Below is a small trained network, with its code and all its weights. Each question gives an input and a class and asks what happens when units are switched off, that is, made to give their printed mean instead of their output.

import numpy as np


def w(rows, s, z=0):
    codes = np.array(rows[::2]) - 128.0
    scale = np.full(codes.shape[1], s)
    scale[-1] = z or s
    return codes * scale


def norm(h):
    return h / np.sqrt((h * h).mean(-1, keepdims=True) + 1e-5)


def f(y):
    return np.maximum(y, 0)


def log_softmax(a):
    a = a - a.max(-1, keepdims=True)
    return a - np.log(np.exp(a).sum(-1, keepdims=True))


def net(x, mask):
    res = np.array(x, float).reshape(1, 6) / 4 @ E
    u = 0
    for l in range(3):
        y = f(norm(res) @ A[l][:, :-1].T + A[l][:, -1])
        res = res + np.where(mask[u : u + 7], y, B[l][:, -1]) @ B[l][:, :-1]
        u += 7
    return log_softmax(norm(res)[-1] @ U[:, :-1].T + U[:, -1])


A, B = {}, {}
E = w([
[98,132,64,81,118,122],'x0',
[143,189,208,83,163,116],'x1',
[25,40,106,108,216,60],'x2',
[223,225,116,179,158,56],'x3',
[180,212,57,44,80,161],'x4',
[24,252,173,135,137,148],'x5',
],0.0032)
A[0] = w([
[150,91,137,148,119,84,42],'L0N0',
[3,80,105,104,116,212,110],'L0N1',
[115,189,55,86,122,186,188],'L0N2',
[182,76,98,196,93,114,64],'L0N3',
[221,99,237,142,157,70,28],'L0N4',
[254,117,207,125,159,151,48],'L0N5',
[56,151,182,208,16,113,4],'L0N6',
],0.0042,0.0013)
B[0] = w([
[98,212,155,128,86,88,159],'L0N0',
[164,112,55,7,4,130,253],'L0N1',
[135,42,162,154,237,126,251],'L0N2',
[152,157,185,41,109,212,208],'L0N3',
[44,141,180,233,27,171,225],'L0N4',
[101,154,169,225,50,90,230],'L0N5',
[178,189,62,110,134,111,188],'L0N6',
],0.0037,0.0023)
A[1] = w([
[122,170,147,119,58,142,59],'L1N0',
[52,81,131,227,252,112,188],'L1N1',
[144,254,189,41,196,125,27],'L1N2',
[82,89,151,162,128,219,250],'L1N3',
[47,92,76,137,144,22,254],'L1N4',
[215,178,154,139,150,202,164],'L1N5',
[38,97,103,192,127,102,171],'L1N6',
],0.0057,0.0011)
B[1] = w([
[163,160,141,127,214,105,198],'L1N0',
[200,112,202,59,132,150,229],'L1N1',
[3,150,104,148,196,179,244],'L1N2',
[149,220,161,74,120,83,212],'L1N3',
[214,113,150,194,137,180,253],'L1N4',
[117,82,45,181,126,109,246],'L1N5',
[232,195,141,99,186,149,209],'L1N6',
],0.0059,0.0032)
A[2] = w([
[138,134,116,254,66,136,122],'L2N0',
[46,230,168,172,132,147,198],'L2N1',
[129,146,140,89,130,195,64],'L2N2',
[91,106,153,76,28,234,59],'L2N3',
[73,81,182,10,44,169,9],'L2N4',
[250,103,151,171,14,133,128],'L2N5',
[174,150,66,254,104,166,106],'L2N6',
],0.0051,0.0014)
B[2] = w([
[136,142,62,106,77,80,191],'L2N0',
[64,28,119,102,114,139,216],'L2N1',
[174,153,109,159,120,117,156],'L2N2',
[87,154,155,62,70,1,173],'L2N3',
[100,135,164,112,38,98,177],'L2N4',
[85,163,110,159,185,155,255],'L2N5',
[203,137,80,81,108,89,220],'L2N6',
],0.0058,0.0048)
U = w([
[85,141,151,53,30,74,187],'0',
[211,103,225,135,196,151,189],'1',
[15,146,84,143,181,184,159],'2',
[144,136,160,203,72,82,66],'3',
[114,109,130,148,164,133,2],'4',
[153,16,84,97,94,137,33],'5',
[219,158,12,155,107,97,187],'6',
],0.011,0.0049)

Each question gives the input, the list of numbers given to net, and the class t.
The units are the neurons (one row each of A and B). Each row of codes is followed by its name. A weight is (code - 128) times the scale printed after its matrix; where a second scale follows, it is the last column's (A, B and U).
mask holds one flag per neuron, layer by layer. A switched-off neuron (its flag False) gives its mean, the last column of its row in B, instead of its output. The means were averaged over made-up inputs and are rounded, as every weight is.
A unit's drop is (log p(t) with every unit on - log p(t) with that unit switched off) / (log p(t) with every unit on - log p(t) with every unit switched off).
The circuit of an input: a set's keep is (log p(t) with only the set's units on - log p(t) with every unit switched off) / (log p(t) with every unit on - log p(t) with every unit switched off). Starting from the 12 units with the biggest drops (on a tie, the unit counted first), units are removed one at a time, each time the one whose removal leaves the highest keep (on an exact tie, the one counted first), for as long as the keep stays at least 0.8.
units of the circuit, in order: the units of the circuit, biggest drop first
most important unit: the unit with the biggest drop
top k neurons: the k neurons with the biggest drops, biggest first
top k neurons in layer l: the k neurons of layer l with the biggest drops, biggest first
input [-4,-1,-6,-3,4,5], class 2: most important unit => L1N2
input [2,4,-7,-2,-5,-2], class 6: top 2 neurons => (L2N0; L1N2)
input [8,3,7,-2,-6,5], class 1: top 2 neurons => (L1N4; L1N6)
input [-4,4,-8,-5,-1,-4], class 6: top 2 neurons => (L1N5; L1N0)
input [3,2,4,-1,7,-3], class 5: top 3 neurons in layer 1 => (L1N6; L1N3; L1N0)
input [-8,-4,-8,-7,2,4], class 6: units of the circuit, in order => (L1N5; L0N6; L2N6)
input [-3,5,-8,-6,-1,-7], class 6: units of the circuit, in order => (L1N5; L1N1)
input [-4,2,-3,-4,-7,-6], class 3: units of the circuit, in order => (L0N4; L0N5)
input [8,3,6,-3,-5,1], class 1: top 2 neurons in layer 1 => (L1N4; L1N6)
input [-4,-3,-4,-5,8,8], class 2: top 4 neurons in layer 1 => (L1N2; L1N0; L1N1; L1N5)
input [5,8,3,3,-1,-1], class 2: top 2 neurons => (L1N2; L0N2)
input [-2,4,4,-6,-5,-5], class 1: top 2 neurons => (L1N4; L1N6)
input [0,-8,2,-5,6,-5], class 0: units of the circuit, in order => (L2N3; L1N5; L2N4)
input [8,-8,2,0,-8,8], class 6: most important unit => L0N1
input [-2,4,-5,-4,-1,-6], class 3: top 4 neurons in layer 1 => (L1N2; L1N3; L1N0; L1N4)
input [6,1,-3,-6,6,-4], class 0: top 2 neurons => (L2N3; L2N4)
input [5,-2,7,-4,-5,1], class 1: top 2 neurons in layer 1 => (L1N4; L1N6)
input [7,-5,4,3,-4,7], class 1: top 2 neurons => (L1N1; L1N6)
input [-7,3,-7,0,-5,-2], class 3: top 2 neurons => (L0N4; L0N5)
input [-5,1,-3,-1,-1,-6], class 3: units of the circuit, in order => (L0N5)
input [-7,-5,2,-7,-5,-8], class 0: top 2 neurons in layer 0 => (L0N3; L0N1)
input [-4,3,-5,-1,-8,-6], class 3: top 2 neurons => (L2N0; L0N2)
